Rows and whether each has a hidden trait (one of two labels; each part has its own):
[-0.35 -2.14  5.35 -0.60  3.38 -2.16 -0.21  0.50  0.51  9.42 -0.05  0.92
  0.16 -1.38  1.89  1.83  1.05  1.01  0.70  0.59 -2.50  2.40 -0.50 -2.55
  0.96  1.08  0.59  0.59 -0.51 -1.69 -2.24 -0.21  1.21 -3.02 -0.06 -2.28
  3.83  0.58  1.68 -5.25  2.57 -0.21 -3.74 -1.28] -> duni
[-0.90  3.57  6.56 -3.01 -0.40  2.66  0.44 -2.79 -0.05 -3.61 -2.49 -1.04
  0.36  1.04 -3.48 -0.87  2.82 -3.19 -1.64  0.57  0.50 -2.85  0.50  2.63
 -0.31  0.09 -1.76 -0.99  1.21  4.60  0.10 -1.99 -1.37 -1.08  2.25  4.11
  0.26  1.87  0.90  1.71  2.82 -1.24  1.13  0.95] -> led
[ 2.56 -0.09 -1.39  1.36 -1.33  7.55  2.98  2.19  0.38 -6.83  0.43  1.04
 -1.47 -1.82  0.43 -1.85 -0.66 -0.20 -2.61  2.49  2.73 -2.25  2.44  2.00
 -0.87 -0.11  3.16  2.66  1.54 -4.75 -0.25  4.15  1.02 -2.51  0.95 -0.90
 -9.99 -0.48 -1.46  8.90 -0.28  0.04  0.49  1.31] -> duni
[-1.45  0.16 -5.92  2.50  1.81 -3.83 -0.35  1.83  1.19  8.12 -0.77 -0.39
 -0.76 -0.98  1.45  1.48 -0.72  1.82  6.64 -0.43 -0.25  2.85 -2.28 -4.11
  2.86 -0.61 -0.80 -0.25 -2.48 -0.37 -2.29  1.56  0.14 -1.68 -0.95  1.79
  3.19  0.83 -1.27 -2.51 -0.05  1.04  1.45 -1.48] -> duni
[-1.68  1.65 -5.30  0.97  0.05 -3.06 -0.83 -1.78  0.17  3.20 -1.25 -0.87
  0.91  1.88 -1.52  0.71  0.29 -0.62  3.00 -0.12  0.81  1.82 -2.07 -1.35
  0.58 -1.20 -1.78 -1.52 -1.28  3.17 -0.96 -2.48 -1.40  1.57 -1.17  2.31
  4.24  0.72  0.33 -2.40  0.67 -0.36  2.76 -0.61] -> led
[-0.43  7.26  6.09 -2.57 -0.39  5.85  3.31 -2.16  1.61 -5.96 -5.37 -2.01
 -0.66  0.53 -4.96 -1.63  3.95 -3.44 -0.80  2.80  3.29 -3.92  0.93  1.88
 -0.18 -0.33 -1.30 -0.54  1.95  2.42 -2.01  0.69 -1.32 -4.47  4.16  4.66
 -6.08  3.31 -0.50  8.06  5.56 -1.16  3.06  1.25] -> led
[-0.85 -2.13 -4.84  1.12  2.61 -4.30  0.52  0.60  0.38  8.54  0.23  2.11
  1.56 -0.97  3.57 -0.88  1.41  3.94  1.47  2.64 -0.55  1.84 -0.80 -3.82
 -0.38  0.16  3.56  2.16 -0.33 -3.07 -1.27  3.80  0.77 -3.13 -2.32 -0.65
 -4.34 -2.02 -2.25 -0.09  1.09  1.42 -5.17 -0.04] -> duni
[-1.03 -0.52 -2.81  2.58  1.27  1.11  1.28  0.80  0.56  5.00 -1.46  1.60
 -0.66 -0.26 -0.82  1.30 -1.33 -1.00  3.66  1.96  1.97  3.99 -0.27 -0.35
  2.52 -1.50 -0.39  1.18 -1.17 -1.01 -1.21  1.48 -1.53 -0.69  0.48  1.14
  1.90  0.92 -0.12 -0.18  1.19 -0.07  2.55 -1.00] -> duni
[-0.77  4.03  5.29 -1.30 -0.88  1.96  0.09 -0.89  0.14 -5.38 -1.52 -2.21
 -1.19 -0.01 -2.67  0.21  0.53 -1.83  2.39 -1.48  0.08 -2.52  0.24  1.45
  1.22 -0.20 -3.35 -2.33 -0.11  3.46 -0.32 -1.23 -0.55  0.55  3.05  3.47
  1.05  2.29  0.28  1.59 -0.28 -0.37  3.95  0.02] -> led

New part:
[-2.83  1.06  2.55  2.36 -0.64 -0.64 -1.81  1.13  0.09  4.21  1.20  0.87
  0.42 -5.58 -2.06 -3.15 -0.93  4.88  0.09 -3.00 -1.27  2.09 -2.45 -0.94
  1.21 -0.25  1.27 -2.29  0.49 -0.82] -> peped
[-2.05  1.57  2.21  0.25 -1.02 -0.74 -2.51  1.06 -2.18  3.43  0.33  0.87
  0.49 -3.82 -1.91 -3.54 -1.69  4.35 -1.11 -2.37 -1.79  3.91 -2.76 -0.33
  1.57 -2.97  1.07 -4.05  0.57 -0.70] -> peped
[-2.41  1.49  2.45  1.47 -1.16 -0.46 -2.29  0.79 -1.50  4.04  0.76  0.62
  0.30 -4.53 -1.80 -3.25 -1.41  4.42 -0.13 -2.83 -2.59  3.95 -2.66 -1.16
  1.75 -2.49  1.08 -3.47  1.00 -0.90] -> peped
[-1.81  3.81  0.97 -3.68 -1.89 -0.53 -3.91 -1.29 -3.82  0.37 -1.48 -1.14
  2.01 -2.14  0.38 -2.82 -3.23 -1.41 -1.98 -0.76 -3.22  6.55 -2.47 -0.21
  2.10 -6.77  0.54 -3.23  0.40  0.90] -> Kup
[-2.34  4.77 -0.70 -2.81 -3.37 -2.35 -3.31 -4.72 -3.65 -0.77 -2.92 -2.54
  2.56 -2.97  3.55 -0.42 -3.11 -5.97 -2.61  1.31 -0.68  6.06  0.99 -0.58
  2.54 -8.80 -0.14 -1.26  2.98  1.74] -> Kup
[-1.97  2.18  2.02  1.36 -1.53 -0.23 -2.91 -0.09 -3.64  2.28 -0.44 -0.10
  1.02 -3.00 -0.64 -3.26 -1.45  2.40 -0.54 -1.93 -3.50  5.86 -2.80 -0.11
  1.89 -5.13  0.81 -4.20  0.80 -0.22] -> peped
[-0.61 -3.85  0.13  1.45 -1.52  1.14  2.86  0.15 -2.92 -4.07 -0.70 -0.91
 -1.85  0.28  1.69  1.05  9.95  0.99  3.72 -1.35  1.85  0.67  2.63  0.50
 -3.30  4.24  0.59  1.03  2.00 -0.50] -> Kup
[-1.31  4.29  0.37 -4.99 -0.61 -1.36 -3.43  0.15 -1.53 -0.42 -1.36 -0.48
  2.42 -0.73 -1.37 -1.93 -4.46 -0.78 -4.02 -0.06 -2.97  3.22 -2.85 -0.39
  1.39 -5.14  0.99 -3.64 -1.23  1.45] -> Kup
[-0.98  5.41 -1.32 -5.40  0.52 -3.76 -2.05  1.39  2.33  0.05 -1.05  0.34
  2.72  0.89 -2.96 -0.02 -7.69 -0.64 -7.40  1.84 -1.29 -2.34 -2.59 -0.39
  0.81 -2.73  1.14 -2.45 -1.97  1.86] -> Kup
[ 0.57 -1.72 -1.47  2.12  0.82  1.40  2.11  1.39  1.00 -3.23  0.41 -1.36
 -2.20  4.76  1.93  4.01  2.25 -1.60  4.49 -0.41 -1.04 -6.51 -0.40 -0.91
 -1.07  1.09  0.31  2.57 -2.61  0.54] -> Kup
[ 1.53 -1.59 -1.44  1.65  1.35  2.00  1.75  1.07  0.83 -2.95  0.60 -1.64
 -2.39  5.16  1.78  3.96  1.10 -2.40  4.44  0.20 -1.18 -6.65 -0.43 -0.77
 -0.51  1.10 -0.18  3.15 -2.90  0.27] -> Kup
[-1.50  4.83 -1.35 -4.51 -0.61 -3.79 -2.25 -0.55  1.04  0.41 -1.77 -0.55
  2.58 -0.35 -1.03  0.28 -6.77 -2.32 -5.73  1.99 -0.63 -0.66 -1.35 -0.52
  1.35 -4.16  0.59 -2.03 -0.37  1.66] -> Kup
[-2.82  1.46  2.56  2.09 -1.16 -0.74 -2.18  0.74 -1.08  4.52  0.84  0.70
  0.32 -5.16 -1.57 -3.23 -1.00  4.48  0.35 -2.97 -1.80  3.42 -3.17 -0.64
  1.48 -1.49  1.08 -2.98  0.97 -0.86] -> peped
[-1.45  5.07 -1.14 -4.60 -0.76 -3.65 -2.58 -0.75  0.47  0.09 -1.70 -0.60
  2.68 -0.59 -0.73  0.30 -6.29 -2.39 -5.93  1.84 -1.00  0.83 -1.24 -0.58
  1.40 -4.27  0.63 -2.06 -0.27  1.61] -> Kup

New part:
[ 2.30 -0.82  0.08 -2.56 -4.67 -0.64 -2.01  0.50  1.26  2.99 -1.30  0.53
  0.61  2.23  0.79 -0.24  0.88 -0.35  2.94 -1.85 -0.58  0.29 -1.44 -0.30
  1.75] -> Voge
[ 2.52 -0.10 -0.22 -1.20 -3.83  0.64 -1.38  0.81  0.72  2.64 -0.26  0.67
  1.60  1.79 -0.03  0.28  0.02 -0.10  5.12 -1.07 -0.85 -0.23 -0.19  0.26
  2.12] -> Voge
[ 1.46 -1.57  0.62  1.04 -1.44  0.82 -1.95 -0.49 -1.14  2.58 -0.29  1.50
 -0.10  2.78 -0.01  0.15  0.66  0.46  1.95 -1.52 -0.99 -0.24 -1.33 -0.27
 -0.17] -> Voge
[-1.59 -1.45 -0.41  0.71  2.39 -0.96  0.28  0.04 -0.92 -3.03  0.30  0.31
  3.22 -0.78  1.28 -0.45  0.98 -1.06 -1.81 -0.73  1.16  0.87 -0.40 -0.78
 -0.53] -> zasiz
[ 2.36 -1.76 -0.39 -1.06 -2.88  2.09 -1.02 -1.81  0.34  1.38 -0.72  0.10
 -0.14  1.85  2.83 -0.39  0.69 -0.83  3.83 -0.49  0.26 -0.06 -4.18  0.74
  6.56] -> Voge
[-1.93 -1.80  1.35  1.60  0.52 -3.41 -0.84  0.48 -1.21 -0.35 -0.22  1.60
  5.16  1.38  0.03  1.13  1.51 -1.42 -1.64 -4.23  0.01  2.16  2.72 -1.85
 -4.48] -> zasiz
[-0.61  0.43 -0.36 -2.14 -0.46 -2.09  0.49  1.81  0.78 -3.03 -0.23 -0.50
  3.25 -1.22  0.37  0.07  0.47 -2.03  0.06 -1.52  1.34  1.26  2.35 -0.75
 -1.15] -> zasiz
[-0.79  0.69 -0.57 -2.34 -0.98 -1.76  1.07  1.28  0.86 -2.65  0.05 -0.65
  3.36 -1.77  1.49  0.13  0.25 -2.33  1.74 -0.80  1.27  1.26  1.94 -0.36
  0.02] -> Voge
[-0.07  0.56 -0.51 -2.24 -2.55 -1.52  0.33  0.68  0.06 -2.55  0.79 -0.06
  4.18 -1.35  0.57  0.50  0.58 -1.94 -1.14  0.17  1.56  1.20  1.64  0.06
  1.65] -> Voge
[ 1.37 -0.08 -0.44 -3.34 -2.44  0.00 -1.19 -0.51  1.91  1.82 -1.39 -0.91
 -3.63  0.63  0.92 -0.51  0.25 -0.45  0.42  0.17  0.23 -0.05 -2.23  0.40
  2.45] -> Voge
[ 2.55 -0.72 -0.04  1.69 -2.95  1.01 -0.46 -0.13 -1.51  1.15  0.76  1.96
  5.43  2.12  0.32  0.75  0.38 -0.25  7.41 -1.37 -0.08  0.12 -0.31  0.04
  1.84] -> zasiz
[ 2.54 -0.84 -0.74 -3.97 -6.02  0.77 -0.45  0.23  2.31  1.59 -1.40  0.21
  2.72  1.57  3.03 -0.02  0.29 -2.85  8.11 -2.33  0.68  0.20 -2.75  0.64
  6.64] -> Voge
[-0.74 -0.85 -0.89  0.68  1.56  0.20  0.92  2.26 -1.02 -2.50  0.23  0.92
  5.97 -0.93  0.72 -0.40  0.30 -1.25  2.78 -1.29  1.04  0.43  1.09 -0.56
 -0.20] -> zasiz
[-1.05 -0.49  0.89 -0.81 -0.21  0.56 -0.06 -3.49  0.44  0.13 -0.18 -0.63
 -2.84  1.06  1.71  0.37  0.03 -0.39  0.48  0.41 -0.05  0.27 -4.36  1.11
  4.30] -> zasiz
[ 1.27 -0.55 -0.55 -1.12 -0.91  0.25 -1.33  4.00  1.45  2.97 -2.08  0.51
  0.84  0.98 -0.52 -0.87  0.13  0.34  0.17 -2.22 -0.81 -0.80  0.73 -0.67
 -1.92] -> zasiz
[-1.85 -1.64 -0.88 -1.81  2.19 -1.71  0.21  0.03 -0.35 -2.79 -0.26 -0.56
  2.27 -1.21  1.78 -0.96  1.10 -1.58 -1.96 -0.46  2.07  0.76 -0.27 -0.69
  0.35] -> zasiz
[-1.74  1.56  0.73 -2.33 -1.61 -1.51  1.26  0.57  1.86 -1.15 -0.67 -1.30
  1.04 -0.56  0.72  1.12 -0.63 -2.27  2.45 -1.94  0.60  0.36  0.84 -0.01
  0.31] -> zasiz
[ 2.40  0.10 -0.84 -1.12 -3.87 -0.05 -0.37  4.46  0.86  1.58 -0.83  1.04
  6.28  0.62 -0.29 -0.27 -0.27 -0.84  7.72 -2.77 -0.18 -0.16  1.76 -0.56
 -0.20] -> zasiz
[ 1.84  0.03 -0.57 -0.46 -3.76 -0.85 -0.44  1.43 -0.59 -0.86  1.11  1.17
  6.05  0.09 -0.08  0.52  0.89 -1.33  5.13 -1.48  0.57  1.08  2.22 -0.07
 -0.54] -> Voge
[ 2.70  0.01 -0.86 -1.48 -3.17  0.18 -0.60  3.97  0.72  1.32 -0.69  0.78
  4.01  0.42 -0.79 -0.24  0.06 -0.63  4.19 -1.58 -0.30 -0.39  1.58 -0.43
  0.04] -> zasiz
[ 1.28 -1.08  0.33  2.14 -1.26  1.35 -1.08 -0.46 -0.94  2.39 -0.06  1.79
  1.71  2.75  0.01  0.23  0.46  0.60  1.72 -1.37 -1.07 -0.32 -1.11 -0.26
  0.91] -> Voge
